Each row has a class, written after it.
[ 163  -78  191   31 -356  176   74   71   31   34  -13   28  -32   39
   40   -7 -111  -59  -48  -47  -57   90   -7   73  -16  280 -121  149
 -223  154  272 -135   33   84 -126    1  127  -48] : rolu
[ 148  -44  -68  121   85  -50    5   42 -152  -63 -373  -46   41  -93
  -74 -103    1  144  151 -118   57  -15   19  -13  149  113  -83 -173
  -25  195  146 -215   29   -4   30   44  -25   15] : Desep
[  82 -126  123   15   22  -60  -38    9  -26 -111    1 -183   -3   24
  -41   -2 -197   41  312 -308   77 -136  -51  109  -28   92  -34 -274
  117  110   46  -79 -143   44  250 -116  -22  247] : Desep
[ 163   79   96  168  -95 -134  -32 -176 -207  -68  110  -74  175 -166
 -105   57 -111  198  244  -91  -71 -279   36  102   -5   46 -123 -167
  202  124  101 -135 -257  109  207 -231  -80  138] : tofop
[-169 -238  -31 -462  276   -8  331  356  282    5 -528 -160   44  -23
 -171   47 -467   32  170   28  -68 -194  247 -724 -143  -84  182 -228
 -103  -16  130  236  -59   86  -85  -40  493  -27] : tuni
[ 269  -27  151   28 -190  114  -17  -22  -76   54 -109  -84   54   68
  -76  -18 -447  -54  238 -244  -84 -209  129 -287 -155  221   71   16
  211   68  212 -186   24   57   88   17  -14   95] : tofop
[ -26 -185  109   13 -106 -193  153  -63 -203 -272   -8 -106  -43 -222
  -49   83  477  236  226  117   46  -25 -128  311   -8  -42 -272 -230
 -150   71  196    5   -4  199  146 -298  102   10] : fesof
[  -7  -24   81  127   44 -130   64  141  190  290 -270  225  -83  -71
  -70 -109 -410   19  -31  281   89  132  -25  212   95  205 -105   69
 -212   61  208  213 -159  176 -197  144  232 -168] : rolu
[  22   80 -213  122   23  -78  119  -34  -68  116 -383  -26  -83   59
 -196  110 -266  227  297  101 -121    1  -85  146  128  -52   31  146
  -24   57   58  159  -56   31  -89   66  253  -26] : gisim
[-108 -121  -69   37   11 -215  -12   67 -101 -220  -55  -58  -93  -18
   41   70  122   97   74   -6  155 -169  -50  306  117 -135 -235 -220
 -110   87  -91  -38  -26   80  332 -298  -48  171] : rolu
[ -40  196 -314  -78  251 -175  -13  152  -72 -342   -9  -34   17   54
  -71  229  -97  101  133 -124   76 -137   -3  -20  142 -147   36 -160
  -20   32 -189  -32   22 -124  329 -168   14  -26] : Migir
[ -97  -70   22   65  229 -242  254   42   90   26 -232  295 -110    4
   -9  -75  -65   40   28  287 -130  -93  204  -29 -100 -344  -89   78
 -206 -201  268  322  296  208 -101 -124  142 -113] : fesof
[ 240  -81   97  121  105    5  -82  152    1  -55 -153 -157   61 -128
   22  -47 -341  -13  203 -152  108 -203  -89 -122  202  212 -130 -171
  129   92  240 -145  -28  -22   -3  137 -192  156] : rolu
[  53  112 -146  -71  231 -202  -89  -34 -178  -45   58 -346  189  162
  -32   37   25  156   72 -444  159 -246  326  -32 -218  -12  117 -575
  124  273 -148 -467 -106   -9  473 -263 -305  172] : Lubat
[  97  253 -120 -139 -426  143  212 -375  -89  199  117   76  143   86
 -171   56 -332  198  104   81 -282 -157  244  -20 -187  296  -21  328
 -238   22  213 -372 -152  188 -123   68  402 -101] : balob
[ 178  211   56  136  163 -153  -34   98  206  168   13  -34   78   40
   53   70 -499   34  211  -49  -51  -62  409   -7  -81   15  123 -177
   89   54  366   95  357   55 -164  145 -380   88] : Desep
[ 189  -42 -104   91 -180   61  127 -139  -75  169 -334 -119   91   59
 -139  -81 -478  115  179  -51 -175 -242  182 -336  -46    3 -103   55
   50   19  266 -317    9   19 -243  285  -24  218] : rolu
[ 186 -122  -40   59  -79  -23   70   29  115   58 -357  -93   52  131
  -95  -65 -646   -3  177 -217 -281  -86  250 -229  -23   62   39   -4
  176   68  228  -39  105   44  -36  219  -77  228] : tuni
[  66  116 -108  280  -71 -196  -14    6 -145  -17  132   15  -46   65
   37  206   74   46 -144  155 -104   29 -245  282  138  -92 -218  100
 -126  -50   -3 -207  -66  103  126   41    4  -45] : Pul
[-173    5   87  -11   62 -190    9  -21 -165  -85  157 -102   76 -163
   81   80  234   94  232   79   87  -78  -29  307   10   53 -151  -90
   61  -75  -67  190  -92  142  168 -188   82   17] : Zul
[ 163  332  274  160  -52 -210  -88    0  305  200  469   90   40 -241
    2  -46 -264    4  272  407  -63  292   78  253    5  297  -74  -27
  -27 -156  468  398  322  253 -372  114 -332 -166] : Migir
[-116 -144  200  402  114 -453  -88  232   -4  130 -567    6  -51 -173
  -26 -240  -60   -5  179  269  276  239   -5  282  237   28 -326 -193
  -11   20  189  254  259   84 -182  119 -144   30] : zamet
[-205  129  242  -22  124  -89  -87   25 -122   25   42  -19  105 -184
  157   49  367  -50 -177  294  177   90 -163  452  147  328  -61   -2
  -60 -140 -257  349 -299  141  118 -246  268 -294] : Desep
[  59 -126  161   51   66 -194  -26  286  -23 -242   68 -198    6 -125
  116  152  176  -66  -54   39   15  -78 -150 -124   74 -130 -116 -201
   84  -62   63   63  178   77  204 -105 -159   -4] : Pul
[  48  183   31   16  666 -220  -47  314   39 -543  341   44 -263  145
   47  330  307  -69  100  -69  326 -138 -310  440   66 -387   46  -73
 -271  -58 -270  -57  237 -178  197 -382   84 -193] : Lubat
[  86  286 -359   55 -260   97  126 -148 -176   36   22   74  203  162
 -167  220 -550  191  212  -96 -710 -194  229 -614 -199 -406  363   21
  176   60   49  250 -339   85  265  -33  311   16] : gisim
[  66  189  -51   86 -343 -114   40 -142  -58   63  355   17   -2   59
 -113  193 -295  179  269  -62 -151 -115  -32  156 -169    3  -17  117
  108  135   99  -73  -94   92  166 -102  -93  106] : Zul
[ -13 -131 -286  -45 -123  -44   59   56 -279 -198 -283 -189  -29  -61
   54  179   72  223  329 -255  -23  -53 -113  503  216   38 -120  -13
   81  299  -49   32 -194   43  321 -142   22  158] : Pul
[ 119  200 -189   54 -147    9  163 -198  -81  303 -204  -12   85  102
 -230   -2 -525  230  372  -64 -152 -211  242  -32  -81  -18  -49  127
  -61  125  290 -155   33   82 -195   77  -52   95] : gisim
[   2  -99  281   55  105 -101  125  238  147  139 -199 -185   56  -88
  -62  -53 -293  -16  239   43  -21  -23    1 -244  -52  131  -51 -153
   68    5  322  274  209  118 -129   19 -200   23] : Zul
[ -52 -154  165   80 -245    3  112   38   57   92  -56   11  -61   15
   15   63 -270   75  194   -7  -59  -37  125  333 -133  192 -101  101
 -157  144  310   98  -10  196   59  -25   61   38] : rolu
[  88  -75   59  114  -64   35   30   74  -29   73 -123  -12   14  -34
  -25   74 -142   -2   29  -38 -155  -36 -120 -163   69  -65  -16   48
   40  -29  173   50   51   14  -39  124  -89  -15] : Pul
[-317 -101   46  100  -99 -251  -92  -52   10  -92  214  122  -38 -151
   66   92  226   42   50  101  192   62 -239  651  202  -41 -274  -86
  -36   14 -197  179 -251   -3  208  -44  -87  157] : Pul
[ 119  173  -10  -20 -126 -114  -76 -356 -317 -168   14 -251  304 -207
 -282 -168  109  202  399  119 -105 -228   10   25  165   95 -181 -113
  301  -86 -241   19 -273  121  117 -262  135   82] : balob
[ -75  146 -200 -119  113 -305  183  133  -70 -108  193 -113   63   94
  -48  129  -88  130   58  -53   75 -191  218  -34 -258 -355 -131 -180
  -10   22  -91  -47   45   98  137 -262 -136   92] : Desep
[  68  -68  -82   42 -155  -20   27  -81  -48  -95  129 -146  -21   35
  -62   85  -98  116  -61  -50 -121 -102 -247   35   36  137 -123  -90
 -212    3   51 -298 -274   79  148    3  106  103] : zamet
[  71   70   79  115  -15   53  -53   57  -73  311 -338   12   25 -116
  -34 -110 -291  -15  133   89   80   48  -60   58  177  213  -57  221
   55   12  108   77    2   61 -213  173   35 -125] : tofop
[ 141 -248  160  144 -162   34  -27  -17 -120  -80 -328  -40  -81  -49
  -75 -138   51   78   86  -90  100  -33 -113  257  226  241 -276  -12
 -227   59  153 -254   50   73   55  -52   69   57] : Desep
[ -32  -25 -100 -185  -95  147  135  105    7   23 -192  -76  152  154
 -100   77 -421  -65   83 -246 -196 -164  111 -605  -49  -97  128  -48
   92   -1  -95  -21 -163  -54   91  119  226  133] : rolu
[ 184  -37   36  302   65 -222 -127  -66 -143    3 -254 -172   41 -112
 -132  -99 -259  172  287 -102  -17  -89 -240  255  256   35 -173 -196
  165   59   85   34 -243   14   39  -58 -140  172] : Desep
[-353 -431  382  131 -243 -288 -115  359  434   29   20 -310  196  -75
  -53   78 -596  -81  315 -239   19   -5  174    5  -45  207 -132 -451
  184  274   10  467  -31 -137  -14  417 -300  459] : geko
[  41  -19  -64   66  -31  -77  151  -11 -136  107 -306  -68   38   -1
 -113 -114 -232  179  211  -78  -69 -149  190 -186 -144  -80  -71 -240
 -160  141  191 -125   22  158  -67  -91   44  108] : rolu
[-186  -63 -275   33   60   -2  121   96  -52 -196 -280   74 -121   78
   56  141  177   17  -42  159  -58   66 -112    9  272 -241  -12  123
 -147 -100 -131  220   56    1  123   49  413   24] : Migir
[-176   88 -262    8 -106 -145  163   44 -254    4  -95   22   56 -143
  -42  219  -84  223  164  149   90 -312 -110  181  102 -177 -329  128
  -86   91 -145  -75 -204   16  -13   68   15   67] : Pul
[  -7   95  252  121    5 -133 -135  297  361   30  138 -251   99  220
   19   45 -517 -432  204  -80  144  206   28 -361  -43  -98   74 -168
  416   37  137  340  407 -271 -265  451 -369  239] : balob
[ 375  622 -185  169  186  -33  -38  192   47 -150   82   93   56  133
  -34  246 -619  -49  241   -5  -40   46   37  154  323  180  -34   23
 -112   85  108 -212   79   -8  -23  -48   60  -57] : Pul
[ 157 -100   83  259  109 -151  -78   -1   66    9 -213   74    9   41
  -54 -176 -254   -1  223 -163  -90   -8  252 -119  -24 -171    0 -293
  174   34  265   95  255  -20    1   50 -365  204] : fesof
[ 169 -198    3  149  -94 -163  -32  -61 -170  -38 -390 -159   30 -128
  -50 -200  143   94   70  -51  -97  106 -134  142  239  146 -235  -14
   80  -16  123 -153   -5   78  -28    3  -49   61] : Migir
[  97  171 -370 -136  119  -53  -23   67 -255 -535  112   29  -46   43
   15  328  271   94  -29 -159   48 -161  -63  227  214 -155   -8   69
 -153   -8 -312 -351   68  -67  400 -200  184  -94] : zamet
[  16   99 -138   52 -184  -76  -11 -253 -181 -255  425  113    1   -9
   19  231  177  134  104    8 -103 -317   62  344  -26 -166 -112  165
  -38  -97  -93 -260  -18   94  274 -136  -10  141] : geko
[-287 -148  152  -22   70 -153  -37   44   23  -85  285 -112 -181 -265
  169  196  444  119  108  232  186   54 -423  823  115   95 -176  139
  -12   11  -34  490  -76   86  125 -248 -105 -121] : Migir
[  60  -39  112  133 -244  -50  -57  -50   38  150 -281   83   37  -34
 -165 -126 -502   23  122   -1  -35   -3  144  -29   41  252 -108   17
  -72   38  131  -46  -26   38 -142  125  177   26] : Migir
[  60 -102  -35   65  -16  -85   18   81  -18  192 -437  -65   14  -60
  -80 -143 -570   -6  138 -118  -53  -11  159 -111  -19  107  -41  -51
  124  -31  133   27    0  169  -74   87   19  145] : gisim
[ -10   23 -176  139  262 -372  -44  153  -85 -186  147   46  -48   89
   88   75  365   33  -35  -31   74   55   97  142   -9 -324  -75 -120
  -16  -92  -73  -54  298  -12  130  -53 -170  -21] : geko
[  24   12  -23   -8   58    9   26   65  166  -12 -251  234  -67  168
  -47  -77 -290 -108   12   33   98    8  349 -169  -50   29  110   -3
 -242  -26  193  -55  326  -69 -148  169  180  -56] : Zul
[ -64    3 -236 -155  140 -186  214  235   38 -517  344 -232   24  122
  -54  487 -113  171  278 -322 -197 -269 -128  185   -2 -402  -62 -100
   28  107 -195   56 -116  -61  445 -211  -99  221] : fesof
[ 201  170  -72   49 -413  212  -72 -250  -28   86  189  299  -17 -112
  -32   26  -86   45  -36  174 -280  151 -133  198  359  330 -148  274
 -347  -54  188 -260  -54  240   42  151  285 -153] : fesof
[ 215  184  233   15  130  -30 -120   80  -17 -229  374 -166  136   -7
    7  135 -137    1  193 -291  135 -228  -56  178   76  141  -57 -248
   -5   46  -57 -147 -111  -50  197 -235 -169   71] : tofop
[ 108   62  163  -24   17  102  -46 -135   73 -140  241    2  -43   11
   -5   77  -84   -1  240 -230   99 -142  -75  338  -15   88  100  -50
   30  188   74  -43   -2  -46  123  -82  -94  117] : Desep
[-124  -94  -79 -109  -80  -90   69  -11 -154  -80   54 -198   12 -120
   28   87  172  183  269 -142 -107  -94  -62   32 -100  -89   -5 -105
  244  119  -12  184  -28   83  300 -253 -197  120] : gisim
[  74 -123   97   97 -106   64    9  178  -46   47 -368   12  -19  104
  -64    5 -391  -47  200 -286   75  -57   93    0   23    6  -30  -74
   21  225   99   56   54  -40   55   28  -54  107] : rolu
[  45   37  172 -204 -244  -94    4  -90  -59 -178  514   67  -68 -168
   57  108  296   57 -124  170   35 -100 -223  582  -33  274 -240  209
 -291  -43  -16 -204 -227  313  274 -455  177 -240] : tuni
[  76   57   92   83  210 -100  -27   53 -187 -274  327  128   64  -72
  195  132  470  -30 -224  -73  135 -213   -3  187   94 -190 -207   10
   67 -106 -190 -214  185  -29  257 -121 -345  -25] : Lubat
[  29   26   76  193 -330   66  -48 -153  -27  376 -125  189   23  -19
 -104  -96 -452  -38  -32  123  -52   38  -62   73   18  277  -42  287
   33  -21   49   35 -265   96 -192  282  211  -21] : Lubat
[-145   50   -2  -16 -187 -163   85   72   95   60  110  256  -81  -21
   74  185 -306  -64  110  164  -16   50   83  131  -59 -183 -105  140
    9   36  206  275  123   92  -23   42  109   -7] : balob
[ -67  214    3  280  314 -362 -220   57   34  433 -244 -164   47 -334
 -162 -203 -707  136  437  409  530  -67 -117  304  262  565 -478 -302
   27   55  255   29  -82   42 -404  194 -426   42] : Lubat
[  18    7  -34   46 -228   64   39  -78  -99  144   19  113   13  -29
  -39   78 -312   87   75  -26 -110 -167  -20  -58  -29   56  -44  123
   61   48   73  -28 -251  103  122  -17  131   58] : geko
[ 112  -11   97  -31 -116   39   59    4   20  -40  -77   55   58   19
  -53  110 -286   69  113  -89 -128 -229  259   23 -111  203   51   52
  -41  131  123 -102   36   67  138  -24   86  -60] : Pul
[ 171  -16 -144   45 -168  206   64  112 -108  -68 -434   86 -169  292
 -110   51 -288  -61  -44 -243 -101   51  -86 -147   61   43  113  168
 -283  123  -37 -307   89  -30   59   91  370  -49] : tuni
[ 118  193 -211   41  184  -42  -45  221   25 -152  -54  -10  -16  218
  102   86  -83 -139  -19 -155   79   19  155 -271  151 -157    7  -82
  -74  -42  -18 -329  542 -141   -2  241 -204   88] : balob
[ 318  199  -17  272  -44  -30  -31  -64 -165  103 -112  168  -54   21
   13  -71  -55   83 -138   76  -31   42   -7  175  121  153 -162   87
 -274    7  181 -392   32  143  -94  -55   91 -150] : Migir
[   2 -301  294  -14  -90 -154   94   20  240  159 -452  155 -146  -45
 -103 -239  -99   24    9  227  -98   56  194   89 -174  233   81   89
 -206   77  348  183  205  216 -104  -51  246 -233] : Desep
[ 125 -252  220   85  -74  -12  125   83 -105  110 -468 -222   74  -46
  -85 -175 -369   81  269 -171  -52  -45  252 -209 -177   82  -41 -207
  189  102  268  210   18  151  -69  -34   65  130] : tofop
[ 211  176 -392   36  153    0   19    9 -231 -351  125 -188   -2  112
  -71  228  -51   86  -61  -91  -53 -267 -291  -43  215 -258  -83   48
   16  -66 -263 -336 -176  -73  222  -63   42  102] : Lubat
[ 136 -283  194  199 -112 -100 -298   41   22 -103 -132   27  -10   57
   94 -327  238 -257 -276 -210  153  364  165  116   84  264 -120 -185
  136  -73  -90 -107  294  -80   13  172 -239   93] : Migir
[ -21 -171 -104  217   44 -115  -63  107 -145   -7 -346 -110 -106   27
   53   59  -67   80  160 -275  -72  160 -120  361  118  -24    2  -85
   76   92    8  101   27   24  193   85 -173  124] : gisim
[  34   44   -4  112  113  -67  -59  112 -109  -45   38  -24  -71  -75
  145  130 -147   26    4 -126  207  -63 -165  383  144  168 -164 -146
 -183   83   73 -165  -30   74  142  -19 -145   42] : Lubat
[  32 -356  253  135  111 -104  -16   41   78   54 -446  133 -142 -192
  125 -268  110  -63  -70  226   12   92  -52  170  175   70 -125  -44
 -121 -102  271  253  126  155 -138   63   75  -63] : tofop
[ 128  273 -228 -116 -275  106 -175  186  -55  280  -32 -117  178  -57
  -35  244 -849  116  148 -356  209 -109  230    6   14  398   -2  -69
  245  501   10 -339 -301 -160   77  178 -370   83] : zamet
[  36  232  139 -169  -77  189 -142  479  380 -134  -25 -165 -184  206
  -19  471 -899 -340  334 -164  213  112 -279  -51  184  431  316   76
    3   47  -59  117   64 -184   95  182  295   32] : gisim
[  75 -153  130  202   80    1 -120   -6  -77    6 -417 -147  -57 -125
  -80  -97 -280   82  295 -127   13 -152 -238  139  216  127  -27 -167
   78  110  106  155  -57   -4   40  -38 -160  141] : tuni
[ -81  214 -198   57 -189   65 -170 -106 -150   92  179 -103  -97 -250
  -88  299   29  241  -20  216   72   -5 -614  614  248  226  -27  221
 -185  142 -288 -157 -586   -6  -19  -52  171 -150] : Pul
[ 242 -157 -181 -209 -219  283  -34  -54   64 -277 -149 -106   -6  313
 -142  -45 -164 -232  -95 -412 -230  -13  -53 -614   98 -141  280   24
  160   11 -191 -305  -34 -187  178  127  362  226] : rolu
[ 108  -49  154  228  -31 -160   87   44  271  252 -250  277  -57   74
    0 -229 -333 -133  -39  245 -120   39  332 -278  -55  -75 -108  138
 -132 -211  446 -102  483  122 -366  310 -106   57] : gisim
